Here is a tiny trained network, its code and every weight. The questions are about switching its units off for an input and a class, where a switched-off unit gives its printed mean instead of its output.

import numpy as np


def w(rows, s, z=0):
    codes = np.array(rows[::2]) - 128.0
    scale = np.full(codes.shape[1], s)
    scale[-1] = z or s
    return codes * scale


def norm(h):
    return h / np.sqrt((h * h).mean(-1, keepdims=True) + 1e-5)


def f(y):
    return np.maximum(y, 0)


def log_softmax(a):
    a = a - a.max(-1, keepdims=True)
    return a - np.log(np.exp(a).sum(-1, keepdims=True))


def net(x, mask):
    res = np.array(x, float).reshape(1, 3) / 4 @ E
    u = 0
    for l in range(2):
        y = f(norm(res) @ A[l][:, :-1].T + A[l][:, -1])
        res = res + np.where(mask[u : u + 5], y, B[l][:, -1]) @ B[l][:, :-1]
        u += 5
    return log_softmax(norm(res)[-1] @ U[:, :-1].T + U[:, -1])


A, B = {}, {}
E = w([
[231,135,206,162,126],'x0',
[145,253,165,190,211],'x1',
[143,123,2,220,163],'x2',
],0.0094)
A[0] = w([
[136,172,60,120,165,76],'0.n1',
[139,143,199,80,115,55],'0.n2',
[170,100,170,10,102,2],'0.n3',
[120,48,72,127,49,66],'0.n4',
[183,206,184,90,167,107],'0.n5',
],0.011,0.0041)
B[0] = w([
[107,156,179,191,64,186],'0.n1',
[84,135,253,168,96,201],'0.n2',
[131,199,143,165,36,219],'0.n3',
[100,42,16,76,170,254],'0.n4',
[136,69,84,95,172,233],'0.n5',
],0.011,0.006)
A[1] = w([
[254,108,130,202,174,17],'1.n1',
[200,211,176,139,121,148],'1.n2',
[133,175,156,95,15,98],'1.n3',
[11,207,21,216,135,3],'1.n4',
[133,126,167,93,5,52],'1.n5',
],0.0088,0.0034)
B[1] = w([
[228,200,2,97,198,202],'1.n1',
[152,79,41,1,99,211],'1.n2',
[197,28,213,237,64,209],'1.n3',
[65,181,196,207,105,253],'1.n4',
[202,127,176,180,94,216],'1.n5',
],0.0088,0.0053)
U = w([
[152,65,205,142,12,162],'0',
[109,43,47,120,96,228],'1',
[76,205,124,252,122,157],'2',
[144,134,191,53,203,144],'3',
[226,190,66,132,202,169],'4',
[97,136,125,119,100,2],'5',
[96,147,140,91,124,38],'6',
],0.021,0.0056)

Each question gives the input, the list of numbers given to net, and the class t.
The units are the neurons (one row each of A and B). Each row of codes is followed by its name. A weight is (code - 128) times the scale printed after its matrix; where a second scale follows, it is the last column's (A, B and U).
mask holds one flag per neuron, layer by layer. A switched-off neuron (its flag False) gives its mean, the last column of its row in B, instead of its output. The means were averaged over made-up inputs and are rounded, as every weight is.
A unit's drop is (log p(t) with every unit on - log p(t) with that unit switched off) / (log p(t) with every unit on - log p(t) with every unit switched off).
The circuit of an input: a set's keep is (log p(t) with only the set's units on - log p(t) with every unit switched off) / (log p(t) with every unit on - log p(t) with every unit switched off). Starting from all 10 units, units are removed one at a time, each time the one whose removal leaves the highest keep (on an exact tie, the one counted first), for as long as the keep stays at least 0.8.
units of the circuit, in order: the units of the circuit, biggest drop first
unit that matters most: the unit with the biggest drop
k most important neurons: the k neurons with the biggest drops, biggest first
top k neurons in layer l: the k neurons of layer l with the biggest drops, biggest first
drop when u is switched off: that unit's drop, to one decimal
input [8,-8,1], class 1: unit that matters most : 0.n4
input [-7,-1,6], class 2: top 2 neurons in layer 0 : [0.n1; 0.n5]
input [-7,0,-4], class 0: units of the circuit, in order : [0.n4; 1.n3]
input [4,6,-5], class 3: 2 most important neurons : [0.n2; 0.n5]
input [7,5,-5], class 3: 2 most important neurons : [0.n5; 0.n2]
input [4,-1,7], class 4: top 2 neurons in layer 0 : [0.n3; 0.n2]
input [-7,-3,-5], class 0: 2 most important neurons : [0.n3; 0.n5]
input [3,-1,5], class 4: 2 most important neurons : [1.n1; 0.n3]
input [6,6,-6], class 3: 2 most important neurons : [0.n5; 0.n2]
input [-3,0,1], class 2: drop when 1.n4 is switched off : 0.2
input [0,3,0], class 4: drop when 0.n4 is switched off : 0.2
input [8,6,-5], class 3: drop when 0.n2 is switched off : 0.9
